Here is a tiny trained network, its code and every weight. The questions are about switching its units off for an input and a target symbol, where a switched-off unit gives its printed mean instead of its output.

import numpy as np


def w(rows, s, z=0):
    codes = np.array(rows[::2]) - 128.0
    scale = np.full(codes.shape[1], s)
    scale[-1] = z or s
    return codes * scale


def norm(h):
    return h / np.sqrt((h * h).mean(-1, keepdims=True) + 1e-5)


def f(y):
    return y / 2 * (1 + np.tanh(0.7978845608 * (y + 0.044715 * y**3)))


def softmax(a):
    e = np.exp(a - a.max(-1, keepdims=True))
    return e / e.sum(-1, keepdims=True)


def log_softmax(a):
    a = a - a.max(-1, keepdims=True)
    return a - np.log(np.exp(a).sum(-1, keepdims=True))


def net(x, mask):
    ids = ['ΔΞΣΩαγζθπτ'.index(c) for c in x.split()]
    T = len(ids)
    res = E[ids] + P[:T]
    u = 0
    for l in range(2):
        r = norm(res)
        for j in range(3):
            rows = slice(2 * j, 2 * j + 2)
            q, k, v = (r @ M[l][rows].T for M in (Q, K, V))
            z = softmax(np.where(np.tri(T) > 0, q @ k.T / 2**0.5, -1e9)) @ v
            o = O[l][rows]
            res = res + np.where(mask[u + j], z, o[:, -1]) @ o[:, :-1]
        u += 3
        y = f(norm(res) @ A[l][:, :-1].T + A[l][:, -1])
        res = res + np.where(mask[u : u + 8], y, B[l][:, -1]) @ B[l][:, :-1]
        u += 8
    return log_softmax(norm(res)[-1] @ U[:, :-1].T + U[:, -1])


Q, K, V, O, A, B = {}, {}, {}, {}, {}, {}
E = w([
[66,222,152,95,143,168,171,183,176],'Δ',
[61,98,108,222,136,128,45,108,111],'Ξ',
[124,158,64,102,187,176,48,223,167],'Σ',
[76,105,120,236,148,104,131,132,118],'Ω',
[210,170,27,183,138,94,100,108,106],'α',
[182,71,49,133,172,120,87,65,143],'γ',
[40,119,93,37,182,187,167,35,134],'ζ',
[195,138,175,119,137,193,70,134,67],'θ',
[175,171,180,97,67,201,210,183,174],'π',
[95,78,135,8,51,123,107,187,69],'τ',
],0.011)
P = w([
[128,144,98,133,251,156,101,218,119],'0',
[141,121,81,174,155,218,136,173,125],'1',
[157,141,131,113,232,139,110,199,126],'2',
[157,119,105,165,135,199,148,149,124],'3',
[172,138,155,104,215,117,122,174,122],'4',
[166,119,128,161,112,182,152,124,128],'5',
[184,136,172,93,194,101,136,150,116],'6',
[173,117,150,156,90,166,151,99,132],'7',
[191,129,189,89,176,81,146,116,113],'8',
[171,120,173,173,56,169,154,69,133],'9',
],0.014)
Q[0] = w([
[169,156,156,182,101,228,182,152,123],'0.h1',
[175,71,145,111,171,114,125,106,95],'0.h1',
[117,178,72,97,80,92,108,155,92],'0.h2',
[77,156,147,78,164,53,102,144,157],'0.h2',
[86,87,97,5,205,9,111,128,73],'0.h3',
[54,141,146,127,114,26,77,199,167],'0.h3',
],0.012)
K[0] = w([
[189,101,217,109,33,59,164,73,125],'0.h1',
[110,157,108,55,157,172,142,197,154],'0.h1',
[80,105,63,107,161,206,85,188,125],'0.h2',
[101,128,73,149,215,103,111,177,201],'0.h2',
[52,137,86,157,191,173,77,251,158],'0.h3',
[93,152,2,208,162,61,110,149,170],'0.h3',
],0.0096)
V[0] = w([
[125,159,136,223,119,48,117,92,84],'0.h1',
[193,85,89,144,125,73,236,197,121],'0.h1',
[122,139,225,71,166,105,170,146,67],'0.h2',
[224,140,247,106,130,61,172,126,54],'0.h2',
[166,96,31,70,143,96,114,15,226],'0.h3',
[252,236,49,183,52,43,76,193,89],'0.h3',
],0.0043)
O[0] = w([
[196,133,179,90,197,123,70,124,103,4],'0.h1',
[130,129,90,195,159,158,116,60,145,151],'0.h1',
[149,128,110,121,174,138,147,121,28,135],'0.h2',
[144,67,87,79,203,180,177,187,130,71],'0.h2',
[157,114,71,80,123,113,128,91,254,18],'0.h3',
[106,234,55,130,28,59,94,103,47,80],'0.h3',
],0.006,0.0035)
A[0] = w([
[149,98,172,168,101,91,66,147,94,220],'0.n1',
[137,157,107,67,197,222,148,169,154,149],'0.n2',
[120,82,71,110,152,164,195,85,148,63],'0.n3',
[87,152,141,123,245,74,150,112,221,179],'0.n4',
[67,78,105,19,160,70,30,155,52,113],'0.n5',
[39,20,146,135,199,21,1,60,87,2],'0.n6',
[106,160,95,110,21,222,109,78,157,156],'0.n7',
[176,73,142,101,200,146,64,100,126,33],'0.n8',
],0.0074,0.0038)
B[0] = w([
[124,115,91,132,131,81,154,84,123,164],'0.n1',
[165,137,157,161,108,103,83,137,119,254],'0.n2',
[107,141,136,193,75,138,118,122,104,147],'0.n3',
[114,106,76,77,166,159,160,142,142,201],'0.n4',
[107,90,145,176,155,131,111,168,250,156],'0.n5',
[71,48,188,189,66,217,135,126,134,140],'0.n6',
[135,94,86,144,193,58,149,143,132,184],'0.n7',
[142,125,150,132,130,157,116,62,168,138],'0.n8',
],0.011,0.0076)
Q[1] = w([
[218,109,87,145,80,170,179,122,62],'1.h1',
[157,183,126,214,162,83,128,86,110],'1.h1',
[123,128,219,87,163,110,74,89,174],'1.h2',
[179,91,113,200,88,250,179,150,84],'1.h2',
[79,98,128,16,173,44,74,138,159],'1.h3',
[114,115,141,78,132,76,163,144,179],'1.h3',
],0.012)
K[1] = w([
[202,127,206,130,82,147,199,109,133],'1.h1',
[206,56,119,135,136,74,136,97,116],'1.h1',
[124,157,109,191,106,254,76,158,175],'1.h2',
[135,80,210,43,83,109,209,80,127],'1.h2',
[84,168,84,151,173,161,15,187,130],'1.h3',
[141,133,89,170,139,222,50,126,121],'1.h3',
],0.011)
V[1] = w([
[46,156,96,202,152,130,61,139,180],'1.h1',
[133,53,136,69,103,125,12,161,92],'1.h1',
[131,59,107,107,77,14,107,160,136],'1.h2',
[78,72,172,65,105,62,130,186,135],'1.h2',
[207,126,166,98,3,143,147,197,189],'1.h3',
[185,109,52,154,137,175,86,95,96],'1.h3',
],0.0058)
O[1] = w([
[123,65,154,71,184,81,197,23,157,252],'1.h1',
[204,39,119,87,43,111,113,165,177,72],'1.h1',
[149,86,96,109,229,124,137,171,99,28],'1.h2',
[120,54,152,96,228,152,116,120,70,48],'1.h2',
[2,172,55,174,155,137,162,130,186,23],'1.h3',
[166,129,149,137,91,218,124,133,72,220],'1.h3',
],0.0074,0.0034)
A[1] = w([
[152,203,75,134,160,57,59,120,52,4],'1.n1',
[175,144,190,36,171,160,103,140,114,131],'1.n2',
[84,202,177,42,164,105,189,210,120,111],'1.n3',
[165,82,94,190,88,122,167,76,153,182],'1.n4',
[156,210,142,77,172,146,154,201,145,114],'1.n5',
[84,105,222,48,197,136,101,86,160,88],'1.n6',
[101,27,121,115,163,243,143,168,121,164],'1.n7',
[36,76,143,2,149,189,70,106,142,27],'1.n8',
],0.0089,0.0039)
B[1] = w([
[83,70,169,108,77,111,201,90,177,166],'1.n1',
[31,171,145,154,160,121,115,85,144,212],'1.n2',
[132,7,126,80,99,174,94,126,133,224],'1.n3',
[109,171,132,66,131,136,86,173,159,242],'1.n4',
[147,137,93,105,95,97,97,68,99,238],'1.n5',
[130,164,83,97,98,141,128,185,109,219],'1.n6',
[180,126,104,125,121,140,180,76,100,254],'1.n7',
[70,214,163,229,76,109,123,176,133,152],'1.n8',
],0.012,0.0059)
U = w([
[38,64,119,46,109,140,93,81,85,155],'Δ',
[71,3,180,210,106,188,159,96,154,44],'Ξ',
[171,181,49,63,202,27,111,147,161,148],'Σ',
[170,78,85,130,215,117,206,114,49,211],'Ω',
[130,108,116,133,66,14,202,30,148,99],'α',
[192,122,144,95,149,237,175,73,229,1],'γ',
[14,186,69,158,139,152,182,145,120,188],'ζ',
[133,125,251,177,174,96,101,46,121,118],'θ',
[218,105,129,131,34,131,103,178,70,77],'π',
[114,30,210,108,152,87,172,231,180,222],'τ',
],0.0072,0.0036)

Each question gives the input, a string of symbols that net reads in full, and the target symbol t.
The units are the heads (2 rows each of Q, K, V and O) and the neurons (one row each of A and B). Each row of codes is followed by its name. A weight is (code - 128) times the scale printed after its matrix; where a second scale follows, it is the last column's (O, A, B and U).
mask holds one flag per unit, layer by layer, with each layer's heads first. A switched-off unit (its flag False) gives its mean, the last column of its rows in O or B, instead of its output. The means were averaged over made-up inputs and are rounded, as every weight is.
A unit's drop is (log p(t) with every unit on - log p(t) with that unit switched off) / (log p(t) with every unit on - log p(t) with every unit switched off).
The circuit of an input: a set's keep is (log p(t) with only the set's units on - log p(t) with every unit switched off) / (log p(t) with every unit on - log p(t) with every unit switched off). Starting from the 12 units with the biggest drops (on a tie, the unit counted first), units are removed one at a time, each time the one whose removal leaves the highest keep (on an exact tie, the one counted first), for as long as the keep stays at least 0.8.
units of the circuit, in order: the units of the circuit, biggest drop first
unit that matters most: the unit with the biggest drop
k most important neurons: the k neurons with the biggest drops, biggest first
top k neurons in layer l: the k neurons of layer l with the biggest drops, biggest first
heads that matter: for each layer, one digit per head in row order, 1 if its drop is at least 0.15 and else 0, layers parted by /
input Σ τ Σ Δ Ξ Ω τ π, target Ω: heads that matter : 110 / 010
input Δ γ ζ ζ θ Σ τ α, target Ω: units of the circuit, in order : [1.h2]
input π Ξ γ, target γ: 2 most important neurons : [0.n6, 1.n4]
input γ θ Δ Ω, target π: heads that matter : 000 / 001
input Σ θ Ξ π α ζ γ Δ π π, target ζ: units of the circuit, in order : [1.h3, 1.h1]
input θ Δ ζ Ξ, target γ: units of the circuit, in order : [0.h3, 1.n4, 1.n7]
input Ω θ Ξ Δ Δ Ξ θ Δ Δ Ω, target θ: units of the circuit, in order : [0.h1, 1.n3, 1.h2]
input Ω π Ω θ ζ, target ζ: top 2 neurons in layer 1 : [1.n6, 1.n8]
input γ α π τ, target Ω: units of the circuit, in order : [1.h2, 1.n7]
input Σ ζ Ω τ Ω ζ Ξ α Δ Δ, target α: 4 most important neurons : [0.n7, 0.n4, 1.n1, 0.n5]
input Ω Ω γ Δ α τ ζ Ξ, target Ω: 2 most important neurons : [0.n2, 0.n5]
input Σ Ω Ω Σ Ω, target Ω: heads that matter : 000 / 000
input Σ γ Δ α Δ Ω, target α: top 3 neurons in layer 1 : [1.n1, 1.n2, 1.n3]
input π α Σ γ, target Σ: top neuron in layer 0 : [0.n7]
input θ Ω θ Δ γ Δ, target Σ: heads that matter : 001 / 000
input ζ Σ Ξ Δ π ζ θ, target θ: top 2 neurons in layer 1 : [1.n2, 1.n6]
input Σ θ Ω Σ, target π: 2 most important neurons : [0.n5, 0.n7]
input Σ τ Ω θ Ξ ζ, target π: top 2 neurons in layer 0 : [0.n3, 0.n5]
input Σ Ω Δ γ Δ, target Δ: top 2 neurons in layer 1 : [1.n3, 1.n2]
input Σ π α Σ, target ζ: unit that matters most : 1.h3
input Δ Σ Δ Ω Σ Ω Δ θ Δ Ω, target π: heads that matter : 010 / 100
input α Δ ζ Ω Δ ζ, target γ: 2 most important neurons : [0.n3, 1.n4]
input Ω ζ π α, target ζ: top 2 neurons in layer 0 : [0.n2, 0.n3]
input Δ π ζ Δ Ξ π, target ζ: heads that matter : 000 / 001
input π τ ζ γ π α, target ζ: top 3 neurons in layer 0 : [0.n5, 0.n2, 0.n4]
input Ω ζ Δ τ θ Δ Ξ, target Ξ: 2 most important neurons : [0.n6, 0.n5]
input γ α ζ τ π ζ θ Δ, target π: unit that matters most : 1.n2
input Ω θ θ Δ ζ Δ Ω Ξ γ, target γ: top 2 neurons in layer 0 : [0.n8, 0.n6]
